Below are the code and all the weights of a small trained network. Each question names an input and a class and asks about switching units off, where a switched-off unit gives its printed mean instead of its output.

import numpy as np


def w(rows, s, z=0):
    codes = np.array(rows[::2]) - 128.0
    scale = np.full(codes.shape[1], s)
    scale[-1] = z or s
    return codes * scale


def f(y):
    return np.maximum(y, 0)


def log_softmax(a):
    a = a - a.max(-1, keepdims=True)
    return a - np.log(np.exp(a).sum(-1, keepdims=True))


def net(x, mask):
    res = np.array(x, float).reshape(1, 5) / 4 @ E
    y = f(res @ A[0][:, :-1].T + A[0][:, -1])
    res = res + np.where(mask, y, B[0][:, -1]) @ B[0][:, :-1]
    return log_softmax(res[-1] @ U[:, :-1].T + U[:, -1])


A, B = {}, {}
E = w([
[136,211,153,208,98,162,92],'x0',
[39,148,160,43,32,175,86],'x1',
[195,178,178,124,213,91,2],'x2',
[218,101,191,95,39,75,161],'x3',
[76,148,145,67,204,216,119],'x4',
],0.0076)
A[0] = w([
[74,106,154,123,120,172,139,194],'N0',
[72,101,84,119,174,159,135,186],'N1',
[97,137,126,135,103,123,186,199],'N2',
[128,192,190,150,179,115,69,182],'N3',
[183,124,139,130,103,43,133,209],'N4',
[157,89,165,126,181,111,119,165],'N5',
[102,87,62,130,135,151,154,174],'N6',
[73,97,164,64,90,141,166,169],'N7',
[102,116,59,90,144,137,111,188],'N8',
[123,198,170,125,152,177,72,158],'N9',
[128,146,114,150,139,121,80,102],'N10',
[69,111,103,138,162,196,99,254],'N11',
[165,102,108,170,52,129,174,185],'N12',
[197,130,115,109,127,71,137,153],'N13',
[102,94,59,139,109,159,132,169],'N14',
[119,156,253,67,91,148,93,168],'N15',
[221,86,150,102,119,46,106,176],'N16',
[139,158,154,108,94,89,176,230],'N17',
[93,214,102,155,143,160,92,191],'N18',
],0.011,0.0036)
B[0] = w([
[53,150,106,91,133,169,133,204],'N0',
[102,178,103,65,158,93,186,227],'N1',
[133,77,76,142,142,168,134,202],'N2',
[126,191,204,163,127,106,78,254],'N3',
[220,57,157,179,146,62,142,221],'N4',
[124,153,163,103,132,90,96,193],'N5',
[122,182,46,117,175,82,207,207],'N6',
[127,51,109,79,134,163,115,226],'N7',
[97,152,124,60,151,110,164,199],'N8',
[56,189,186,171,65,178,122,236],'N9',
[102,110,154,141,122,123,114,174],'N10',
[32,174,138,73,173,109,181,253],'N11',
[146,51,103,196,122,160,117,227],'N12',
[206,99,138,123,191,81,103,194],'N13',
[109,149,55,117,128,118,160,200],'N14',
[128,112,164,73,48,174,77,227],'N15',
[254,76,197,122,131,72,100,231],'N16',
[180,9,127,163,91,184,121,195],'N17',
[43,157,126,163,108,110,144,235],'N18',
],0.0072,0.0088)
U = w([
[90,164,20,64,205,99,203,156],'0',
[75,209,253,158,122,136,89,219],'1',
[247,92,247,159,143,29,83,217],'2',
[159,81,35,221,130,152,173,84],'3',
[141,81,178,88,85,194,92,7],'4',
],0.0074,0.0012)

Each question gives the input, the list of numbers given to net, and the class t.
The units are the neurons (one row each of A and B). Each row of codes is followed by its name. A weight is (code - 128) times the scale printed after its matrix; where a second scale follows, it is the last column's (A, B and U).
mask holds one flag per neuron, in row order. A switched-off neuron (its flag False) gives its mean, the last column of its row in B, instead of its output. The means were averaged over made-up inputs and are rounded, as every weight is.
A unit's drop is (log p(t) with every unit on - log p(t) with that unit switched off) / (log p(t) with every unit on - log p(t) with every unit switched off).
The circuit of an input: a set's keep is (log p(t) with only the set's units on - log p(t) with every unit switched off) / (log p(t) with every unit on - log p(t) with every unit switched off). Starting from the 12 units with the biggest drops (on a tie, the unit counted first), units are removed one at a time, each time the one whose removal leaves the highest keep (on an exact tie, the one counted first), for as long as the keep stays at least 0.8.
circuit, biggest first: the units of the circuit, biggest drop first
unit that matters most: the unit with the biggest drop
k most important neurons: the k neurons with the biggest drops, biggest first
drop of u: that unit's drop, to one decimal
input [-6,-3,-2,-3,-7], class 2: unit that matters most	N16
input [3,7,-3,0,7], class 0: 3 most important neurons	[N3, N11, N7]
input [1,1,-2,1,4], class 0: 2 most important neurons	[N3, N16]
input [-6,-7,-7,3,2], class 3: circuit, biggest first	[N12, N11]
input [-2,-3,8,-2,3], class 1: circuit, biggest first	[N9, N3]
input [3,-2,-2,2,0], class 3: 2 most important neurons	[N3, N16]
input [-7,-4,8,-8,8], class 1: 2 most important neurons	[N3, N9]
input [5,4,2,6,3], class 4: 3 most important neurons	[N15, N11, N17]
input [5,4,-2,-8,2], class 0: drop of N1	0.2
input [-7,3,7,-5,-3], class 1: drop of N0	-0.1
input [7,-1,-3,6,8], class 4: drop of N4	-0.1
input [7,-1,-8,7,5], class 3: drop of N12	0.2
